The rows lie along a hidden order. The number after each row says roughly how far along it the row is, from 0 to 20. A new part has a new order.
(in the rows, 100 means zero)
104; 100; 30; 102; 98; 93; 100; 98; 102; 100; 108; 101; 100; 97; 98; 96; 109; 105; 96; 100; 113; 107; 107; 102; 102; 102; 112; 102; 100; 98; 99; 107; 100; 108; 100; 100; 103; 90; 115; 95; 99; 98; 90; 100; 109; 98; 87; 97; 97; 100	14
94; 97; 38; 100; 80; 68; 108; 105; 99; 104; 102; 96; 100; 100; 107; 100; 88; 101; 95; 101; 100; 91; 101; 103; 81; 101; 102; 101; 122; 98; 85; 116; 100; 103; 100; 103; 102; 96; 103; 76; 99; 100; 100; 84; 95; 102; 96; 90; 104; 99	11
92; 98; 88; 88; 98; 102; 101; 99; 83; 97; 100; 100; 100; 101; 87; 100; 101; 100; 98; 103; 111; 102; 100; 101; 101; 100; 101; 97; 101; 99; 113; 103; 95; 105; 100; 99; 104; 109; 102; 97; 104; 118; 99; 99; 104; 100; 112; 98; 159; 94	0
107; 99; 56; 99; 98; 66; 98; 97; 93; 102; 128; 101; 101; 103; 101; 107; 111; 108; 134; 90; 103; 113; 102; 99; 103; 99; 94; 102; 78; 96; 96; 164; 98; 124; 102; 94; 95; 96; 98; 77; 93; 108; 97; 90; 49; 130; 89; 93; 123; 99	9
98; 102; 69; 99; 94; 103; 125; 103; 98; 101; 102; 101; 103; 101; 99; 106; 102; 102; 99; 99; 101; 96; 94; 106; 102; 94; 108; 106; 116; 97; 96; 97; 97; 114; 100; 100; 94; 110; 105; 64; 99; 92; 105; 95; 97; 89; 103; 95; 96; 93	6
105; 97; 60; 112; 97; 67; 101; 98; 96; 99; 102; 97; 101; 103; 98; 95; 104; 102; 70; 101; 106; 104; 102; 100; 102; 103; 98; 102; 104; 93; 94; 99; 100; 105; 102; 98; 103; 91; 99; 97; 98; 102; 98; 92; 117; 105; 90; 91; 110; 106	13
122; 99; 73; 86; 133; 113; 101; 97; 97; 98; 111; 114; 112; 106; 81; 104; 105; 103; 88; 101; 102; 104; 102; 115; 98; 104; 117; 104; 108; 99; 103; 141; 101; 113; 103; 99; 108; 87; 110; 101; 98; 123; 81; 90; 87; 103; 110; 91; 61; 100	7
101; 100; 86; 115; 51; 118; 101; 106; 97; 100; 110; 101; 107; 109; 103; 99; 102; 102; 97; 101; 100; 91; 101; 103; 101; 123; 103; 107; 130; 99; 97; 105; 103; 91; 100; 99; 92; 87; 85; 83; 100; 101; 140; 98; 92; 101; 98; 138; 115; 105	1
102; 100; 98; 110; 97; 95; 98; 100; 99; 99; 100; 95; 91; 101; 105; 102; 101; 101; 76; 100; 108; 101; 92; 101; 104; 102; 102; 101; 102; 90; 103; 113; 99; 119; 101; 99; 97; 107; 116; 70; 100; 100; 101; 117; 101; 101; 98; 99; 93; 94	7
102; 100; 59; 122; 95; 73; 78; 99; 98; 97; 103; 93; 100; 103; 98; 99; 103; 102; 45; 111; 100; 103; 102; 103; 122; 114; 106; 100; 104; 92; 90; 79; 103; 109; 101; 99; 100; 91; 101; 74; 99; 101; 97; 93; 100; 98; 91; 99; 108; 103	11
107; 99; 112; 121; 98; 112; 76; 97; 109; 100; 86; 98; 101; 109; 98; 98; 106; 104; 87; 100; 102; 105; 101; 106; 105; 103; 126; 111; 102; 92; 90; 112; 99; 81; 101; 93; 105; 86; 112; 90; 97; 96; 121; 100; 121; 105; 65; 91; 157; 111	19
95; 100; 181; 105; 107; 97; 100; 94; 105; 100; 102; 103; 100; 104; 98; 100; 110; 102; 92; 100; 101; 103; 112; 104; 105; 110; 114; 102; 94; 95; 95; 108; 99; 107; 100; 99; 103; 93; 100; 106; 100; 106; 98; 94; 99; 102; 92; 95; 128; 100	19
100; 104; 143; 107; 97; 47; 96; 98; 99; 103; 100; 91; 100; 90; 100; 100; 108; 100; 142; 102; 74; 97; 107; 101; 87; 122; 98; 101; 92; 99; 84; 96; 93; 103; 101; 107; 101; 98; 77; 53; 100; 115; 99; 112; 101; 98; 89; 98; 103; 83	12
86; 99; 83; 101; 107; 92; 100; 99; 99; 100; 94; 104; 100; 102; 99; 102; 101; 101; 98; 100; 87; 101; 104; 102; 106; 92; 101; 98; 118; 99; 100; 84; 100; 68; 100; 100; 108; 95; 112; 95; 99; 101; 99; 102; 123; 96; 75; 85; 99; 101	17
105; 99; 76; 106; 98; 89; 90; 97; 99; 100; 88; 103; 101; 104; 99; 96; 104; 101; 75; 101; 95; 102; 103; 103; 102; 103; 101; 101; 109; 103; 92; 109; 100; 104; 99; 100; 103; 92; 117; 102; 99; 85; 99; 89; 97; 101; 71; 95; 118; 103	20
103; 105; 84; 90; 96; 95; 120; 99; 101; 101; 101; 105; 101; 101; 100; 105; 103; 99; 104; 101; 100; 102; 105; 104; 99; 101; 102; 101; 100; 102; 96; 103; 98; 102; 100; 104; 99; 113; 108; 85; 100; 84; 99; 97; 107; 93; 86; 83; 101; 97	14

New part:
94; 99; 102; 99; 89; 97; 99; 99; 99; 104; 44; 97; 101; 99; 110; 103; 106; 103; 97; 102; 105; 101; 94; 104	16
102; 101; 98; 98; 109; 101; 98; 98; 98; 98; 117; 103; 99; 101; 97; 89; 95; 93; 101; 96; 92; 99; 102; 94	7
119; 98; 101; 105; 112; 96; 100; 103; 99; 99; 161; 106; 101; 100; 84; 100; 111; 114; 97; 98; 95; 98; 109; 93	7
90; 97; 93; 105; 95; 96; 96; 92; 99; 102; 84; 93; 97; 90; 105; 103; 103; 91; 99; 101; 103; 101; 99; 101	19
102; 100; 107; 99; 102; 97; 100; 104; 98; 97; 127; 116; 103; 106; 94; 96; 103; 103; 98; 99; 91; 99; 100; 96	13
80; 102; 94; 96; 89; 103; 101; 94; 102; 103; 50; 90; 99; 97; 116; 106; 94; 81; 103; 105; 105; 103; 92; 107	11
107; 100; 105; 102; 96; 102; 106; 106; 102; 102; 93; 100; 102; 102; 105; 104; 103; 102; 99; 104; 104; 103; 95; 104	6
157; 92; 96; 113; 92; 95; 88; 91; 104; 107; 57; 56; 93; 82; 106; 85; 104; 125; 94; 88; 124; 95; 112; 102	16
98; 99; 101; 98; 107; 97; 95; 98; 97; 98; 109; 106; 100; 102; 91; 98; 104; 106; 100; 96; 92; 96; 105; 93	14
113; 102; 95; 102; 103; 103; 104; 103; 102; 102; 119; 105; 99; 98; 106; 96; 99; 97; 99; 99; 103; 101; 102; 102	2
96; 102; 90; 102; 107; 102; 103; 99; 101; 102; 112; 93; 99; 96; 101; 105; 101; 88; 102; 103; 101; 102; 99; 101	4
124; 97; 111; 104; 104; 96; 98; 105; 100; 99; 116; 105; 100; 103; 93; 94; 105; 123; 96; 96; 102; 97; 105; 96	13
94; 99; 101; 99; 101; 96; 96; 97; 98; 100; 74; 107; 102; 100; 99; 101; 102; 97; 101; 100; 94; 100; 97; 98	15
98; 102; 98; 99; 84; 101; 102; 102; 102; 103; 55; 92; 99; 101; 115; 98; 100; 96; 97; 103; 108; 103; 93; 107	10
112; 97; 109; 102; 102; 96; 99; 103; 98; 99; 126; 111; 102; 102; 92; 101; 105; 111; 99; 99; 95; 98; 103; 96	15
97; 99; 112; 95; 91; 98; 96; 100; 99; 97; 80; 114; 101; 108; 104; 90; 94; 107; 100; 98; 97; 98; 100; 99	20
97; 99; 98; 102; 94; 97; 100; 99; 100; 105; 49; 87; 100; 96; 109; 104; 106; 98; 98; 102; 106; 102; 94; 104	12
90; 100; 108; 93; 95; 97; 94; 97; 97; 98; 55; 113; 101; 107; 101; 92; 97; 103; 100; 96; 94; 96; 99; 97	20
93; 105; 106; 91; 104; 101; 104; 107; 97; 96; 124; 121; 106; 113; 97; 97; 102; 96; 97; 101; 83; 101; 95; 96	4
113; 100; 106; 98; 107; 98; 100; 105; 99; 99; 131; 109; 102; 105; 92; 93; 106; 108; 96; 97; 92; 98; 101; 95	6
108; 102; 99; 102; 97; 103; 103; 103; 103; 102; 97; 91; 100; 101; 109; 96; 98; 98; 100; 102; 105; 102; 98; 104	3
114; 101; 94; 104; 112; 103; 106; 105; 101; 100; 147; 98; 101; 98; 94; 101; 103; 99; 100; 102; 98; 100; 103; 99	0
101; 98; 109; 99; 94; 97; 98; 103; 99; 98; 96; 111; 101; 104; 98; 97; 102; 110; 98; 99; 98; 99; 100; 99	18
125; 94; 106; 100; 97; 96; 88; 95; 100; 100; 62; 86; 94; 96; 98; 81; 100; 125; 96; 87; 105; 93; 110; 96	19
108; 103; 99; 97; 115; 102; 102; 104; 99; 96; 178; 115; 102; 107; 87; 95; 99; 99; 101; 98; 89; 101; 104; 92	0
104; 102; 95; 103; 106; 102; 103; 103; 101; 100; 144; 102; 101; 100; 99; 98; 101; 95; 100; 101; 98; 101; 101; 99	4
105; 101; 107; 99; 101; 97; 102; 106; 99; 98; 129; 112; 103; 104; 95; 99; 107; 108; 96; 100; 93; 100; 99; 97	9
101; 99; 101; 103; 99; 96; 100; 102; 99; 102; 97; 101; 101; 99; 101; 104; 108; 103; 98; 102; 100; 101; 97; 101	12
98; 102; 93; 101; 99; 103; 106; 102; 101; 101; 105; 96; 101; 99; 106; 100; 100; 91; 99; 102; 102; 102; 97; 103	5
88; 99; 101; 97; 101; 96; 95; 96; 97; 99; 92; 108; 101; 102; 95; 102; 103; 94; 103; 100; 93; 99; 99; 97	16
92; 100; 101; 103; 92; 98; 105; 104; 101; 103; 74; 98; 102; 99; 112; 109; 105; 94; 98; 108; 104; 104; 90; 108	12
97; 102; 106; 96; 103; 100; 103; 105; 98; 97; 131; 122; 105; 109; 96; 100; 106; 100; 98; 101; 89; 100; 97; 97	8
106; 101; 104; 98; 96; 98; 100; 102; 100; 100; 114; 106; 101; 103; 103; 96; 105; 104; 97; 99; 98; 99; 99; 100	11
116; 100; 102; 99; 102; 99; 98; 103; 100; 99; 116; 105; 99; 102; 97; 90; 105; 108; 95; 96; 98; 98; 103; 96	7
107; 103; 101; 97; 93; 103; 103; 103; 102; 101; 75; 96; 100; 104; 114; 89; 95; 96; 98; 99; 103; 101; 96; 103	6
97; 102; 96; 101; 101; 102; 105; 104; 100; 100; 111; 103; 103; 101; 105; 102; 102; 90; 99; 103; 97; 102; 96; 101	6
106; 102; 95; 103; 114; 102; 105; 104; 100; 99; 161; 106; 102; 102; 91; 100; 102; 96; 102; 102; 93; 101; 103; 96	1
104; 99; 99; 101; 110; 97; 97; 98; 98; 99; 128; 100; 100; 98; 89; 100; 105; 104; 100; 97; 95; 98; 106; 94	9
101; 100; 97; 104; 114; 100; 101; 99; 99; 99; 130; 100; 101; 96; 91; 103; 100; 93; 104; 100; 91; 100; 105; 96	6
